The node runs from 0 to 154 with no wrapping.
Symbols: ve is -1; di is -6; ba is -4; ka is -8; ri is +1; li is +2.

Rows in random order:
Each row stands for one node.
r1: -11   32   10   12   45  -17    7   12   21    6    0    1
r2: -15   29   16   17   39  -19   12    3   24    6    5   -6
r3:  -7   33    6    8   47  -14    3   16   18    4   -3    8
r4: -11   32   10   12   45  -16    6   12   20    7    0    3
r5:  10   20    0   -7   51   -1   -5   13   16  -13  -11   23
r6:   6   25    0   -3   49   -4   -3   17   16   -7   -9   20
r7:   3   27    1   -1   50   -6   -2   18   15   -4   -9   19
r8:   8   23    0   -5   50   -3   -4   15   15  -10  -11   22
r9: -18   20   24   19   29  -20   16  -14   25    1   10  -16
r10:  -3   31    3    4   49  -11    0   18   17    1   -6   12
r11: -18   26   19   18   35  -19   14   -3   25    4    8  -10
r12:  12   18    0   -8   49    0   -5   10   16  -17  -11   23
r13:  11   19    1   -8   49   -1   -5   12   16  -15  -11   24
r14: -16   29   17   17   38  -20   12    0   23    6    6   -8
r15: -17   10   27   18   22  -17   18  -24   26   -5   13  -19
r16: -15   30   15   17   40  -19   10    4   23    6    4   -5
r17:   8   23    0   -5   50   -3   -4   15   15  -11  -11   23
r18:   4   26    0   -3   50   -6   -2   18   15   -5   -9   20
r19: -18   16   25   19   26  -19   18  -17   26   -1   11  -18
r20: -17   12   27   19   22  -18   17  -23   26   -4   12  -19
r21:  -9   33    8   11   46  -15    5   14   20    6   -1    5
r22:   9   21    0   -7   50   -2   -4   14   15  -12  -11   22
r23:  11   20    1   -7   49    0   -5   13   15  -14  -12   23
r24:   3   28    1    0   50   -7   -3   18   15   -3   -9   17
r25:   7   25    0   -4   50   -4   -4   17   15   -9  -11   21
r26:  -5   31    4    5   49  -12    2   18   18    3   -5   11
r27: -12   32   11   13   44  -17    7   10   21    7    1    0
r28:  -2   30    3    3   49  -10    0   19   17    0   -7   14
r29:   5   26    1   -2   50   -5   -3   17   15   -6  -10   20
r30:   1   29    1    1   50   -8   -1   18   17   -2   -8   16
r31: -17   24   22   19   34  -20   15   -7   24    3    9  -12
r32:  11   19    1   -9   50    0   -5   12   15  -15  -11   23
r33: -17    9   27   18   20  -17   18  -26   25   -6   13  -19
r34:   7   24    0   -5   50   -3   -4   16   16   -9  -10   22
r35: -15   30   14   16   41  -19   10    5   22    6    3   -4
r36: -16   29   17   17   39  -19   12    1   22    6    5   -7
r37: -18   25   21   19   34  -21   14   -5   24    3    7  -11
r38:  -6   33    5    8   47  -13    3   16   18    4   -4   10
r39: -17   27   19   18   36  -20   13   -2   24    5    6  -10
r40:  -8   33    7    9   46  -14    5   15   19    5   -2    5
r41: -16    5   28   16   17  -16   18  -29   25   -9   13  -20
r42: -18   13   27   18   24  -19   17  -21   26   -4   12  -18
r43:  13   17    1   -9   49    0   -5   10   16  -17  -11   24
r44:   9   21    0   -7   50   -2   -4   15   15  -11  -11   23
r45:   2   28    1    0   49   -7   -2   19   16   -2   -8   17
r46:  -1   30    1    2   49   -9    0   19   16   -1   -7   16
r47:   4   27    1   -1   50   -6   -2   18   15   -5   -9   19
r48: -18   15   26   19   25  -19   17  -19   25   -2   12  -18
r49: -18   22   23   19   31  -20   15  -11   25    1    9  -14
r50: -14   31   13   15   42  -19    9    7   22    7    3   -2
r51: -17   20   24   19   30  -20   16  -12   25    2   10  -14
r52: -13   32   13   14   42  -18    9    8   22    7    2   -2
r53: -18   23   22   19   32  -21   15   -9   25    4    8  -13
r54:  -5   32    5    6   49  -12    2   17   17    4   -5   10
r55: -13   32   12   14   43  -18    8    9   21    6    2    0
r56: -10   32    8   11   46  -16    5   13   21    6   -1    4
r57:  -7   32    6    8   47  -14    4   16   18    5   -3    7
r58: -18   18   25   20   28  -19   16  -15   26    0   11  -16
r59:  -4   31    3    5   49  -12    1   17   17    2   -5   12
r60:  -1   30    2    3   50  -10    0   18   16    1   -7   15

Which row is each node?
z3 r32
z60 r41
z50 r51
z35 r27
z6 r22
z57 r15
z44 r39
z32 r56
z53 r19
z8 r17
z56 r20
z43 r14
z30 r40
z17 r24
z2 r13
z34 r1
z4 r23
z20 r46
z36 r55
z38 r50
z24 r59
z55 r42
z33 r4
z37 r52
z45 r11
z31 r21
z27 r38
z18 r45
z14 r18
z23 r10
z0 r43
z42 r36
z13 r29
z51 r9
z9 r8
z49 r49
z39 r35
z54 r48
z5 r5
z15 r7
z1 r12
z7 r44
z48 r53
z16 r47
z40 r16
z19 r30
z28 r3
z10 r34
z46 r37
z11 r25
z47 r31
z52 r58
z22 r28
z26 r54
z58 r33
z25 r26
z29 r57
z21 r60
z41 r2
z12 r6

